Small tables with named rows and columns. After each table, cells are looked up by row and column.

dag.tsv
	gege	vev	fikufun	malazil
paf	55	76	111	190
lodub	134	52	178	68
nit	76	52	52	109
pobot	82	51	200	94
difot	67	54	184	122
zetidoz	52	50	200	52
siril	62	52	52	144
zeg	52	52	97	55
bav	186	116	69	58
vufog	194	79	98	57
tipule	198	52	89	55
tesuz	61	52	52	148

fikufun of zetidoz = 200
gege of siril = 62
malazil of tesuz = 148
malazil of vufog = 57
fikufun of paf = 111
gege of vufog = 194
vev of pobot = 51
Which row has the largest vev? bav

Table nibinu
,bukav,kesu,geli,muli,pep,geda,tiz,fal,tukel,danu
vuk,48.42,42.80,84.75,33.47,28.70,60.22,72.44,62.68,68.07,34.08
fased,16.48,72.41,52.67,33.68,46.26,23.12,39.97,52.92,73.95,57.23
nir,18.57,53.02,29.38,69.69,51.28,70.56,62.75,56.55,29.74,34.80
kemu,18.51,53.97,11.09,77.53,69.09,62.62,27.70,51.78,47.53,49.42
fef,69.96,76.07,50.52,71.20,28.16,30.00,23.67,30.66,59.58,67.17
ref,23.83,63.36,30.75,46.69,56.17,51.09,66.33,40.72,33.65,19.92
lazuper,35.34,44.71,78.34,25.63,31.11,57.87,68.25,66.95,77.00,53.33
dif,59.00,65.65,80.37,65.45,45.33,75.60,78.02,14.77,47.84,16.89
tulilo,70.92,29.58,40.15,40.73,42.59,62.20,47.37,49.63,27.52,24.34
kugage,39.67,41.46,49.87,33.21,22.34,53.44,45.81,77.94,71.40,18.48
nize,65.05,33.92,78.40,8.79,37.18,33.63,76.94,44.40,18.42,56.08
remagop,71.94,37.08,82.86,32.73,41.23,61.82,64.24,58.30,62.12,38.16
fov,62.46,48.42,82.80,3.43,58.23,32.68,21.72,33.16,74.47,18.95

geli of fased is 52.67
tukel of lazuper is 77.00
tukel of fef is 59.58
tukel of kemu is 47.53
muli of vuk is 33.47
bukav of dif is 59.00
Row with the largest muli: kemu

ranet
fields: pizazaz, tul, nepoga, damom, duve, movaruv, kana
luk: [114, 190, 172, 170, 193, 232, 136]
gur: [197, 175, 189, 117, 123, 142, 145]
visumul: [99, 146, 200, 155, 183, 167, 166]
kotones: [156, 131, 213, 129, 143, 58, 137]
zusane: [147, 117, 158, 151, 132, 238, 168]
seko: [156, 115, 178, 164, 179, 60, 179]
talupu: [114, 135, 158, 170, 197, 78, 182]
duz: [177, 165, 159, 177, 194, 130, 139]
fal: [146, 108, 199, 179, 212, 134, 164]
luta: [207, 205, 160, 136, 123, 137, 105]

What is the damom of gur in ranet?
117
What is the nepoga of talupu in ranet?
158
What is the duve of kotones in ranet?
143
What is the pizazaz of kotones in ranet?
156
What is the pizazaz of fal in ranet?
146
What is the movaruv of zusane in ranet?
238
Which row has the largest pizazaz? luta

venilav:
        kevu  mopuzim  zokal  midate  dapoket  tegugi
manem    123      153    137     190      139     157
rufebu   112      142    106     135       88     180
gosaza   139      201    123     111      129     103
sas      115      107    135     120       96     184
dezu     198      156    117     147      150      50
fuvog    102      169    107      79      134     123
pemo     125      171    123     143      177     108
sug      205      156    127     183      105     116
nik      189       98    101     136       67     117
kis      155      123    137      99      141      85
mog      127      143    128     118      125     150
gizo     110       95    137     146      145     135
loz      113       97    131     135      136     132

mopuzim of fuvog = 169
zokal of mog = 128
kevu of dezu = 198
zokal of pemo = 123
zokal of gizo = 137
midate of sug = 183
tegugi of gosaza = 103
midate of manem = 190
midate of gosaza = 111
mopuzim of mog = 143
midate of dezu = 147
kevu of loz = 113
mopuzim of rufebu = 142

simi:
         dudo  vema  pudekip
bap       180   119       35
batotu    162    89       13
vorot     155    17      129
girade    186   135       80
zipu       50   134      166
bebosuf     3   152       93
ravozag   147     0       95
lunosof   103   198      132
binu       17   158      135
zap        85    19      173
mir        66    24       19
kobaz      93    12      135
pas        33    30       78
miv        49   132      111

What is the vema of kobaz in simi? 12
What is the dudo of bebosuf in simi? 3
What is the pudekip of kobaz in simi? 135
What is the vema of lunosof in simi? 198
What is the dudo of pas in simi? 33
What is the dudo of batotu in simi? 162
What is the vema of bap in simi? 119
What is the dudo of mir in simi? 66
What is the pudekip of zap in simi? 173
What is the vema of miv in simi? 132
What is the dudo of girade in simi? 186
What is the pudekip of zipu in simi? 166
What is the dudo of kobaz in simi? 93
What is the vema of mir in simi? 24
What is the vema of binu in simi? 158
What is the vema of batotu in simi? 89
What is the pudekip of bap in simi? 35
What is the dudo of zipu in simi? 50

berobeg =
|  | sotuv | giku | megir |
|---|---|---|---|
| misisem | -0.279 | -0.112 | 0.057 |
| lunamo | 0.067 | 0.362 | 0.376 |
| gufumev | 0.182 | -0.273 | -0.382 |
| rol | 0.440 | -0.235 | 0.325 |
| gebu | 0.327 | -0.452 | -0.218 |
| migusat | -0.065 | 0.512 | 0.290 |
| paf | 0.204 | -0.099 | 0.060 |
| pezimi | 0.398 | 0.028 | 0.374 |
| favani | 0.294 | 0.087 | -0.456 |
| nofafos | -0.068 | -0.066 | -0.234 |
| fus | -0.025 | 0.248 | -0.682 |
| mor | -0.434 | 0.143 | -0.434 |
| vudu | 0.399 | 0.307 | -0.156 |
| bebepu | 0.221 | -0.099 | -0.416 |

rol, megir: 0.325
pezimi, giku: 0.028
bebepu, megir: -0.416
nofafos, megir: -0.234
migusat, megir: 0.290
rol, giku: -0.235
lunamo, giku: 0.362
migusat, giku: 0.512
vudu, giku: 0.307
bebepu, giku: -0.099
vudu, megir: -0.156
pezimi, megir: 0.374
mor, giku: 0.143
rol, sotuv: 0.440
misisem, giku: -0.112
favani, megir: -0.456
favani, giku: 0.087
lunamo, sotuv: 0.067
paf, giku: -0.099
Row with the largest giku: migusat

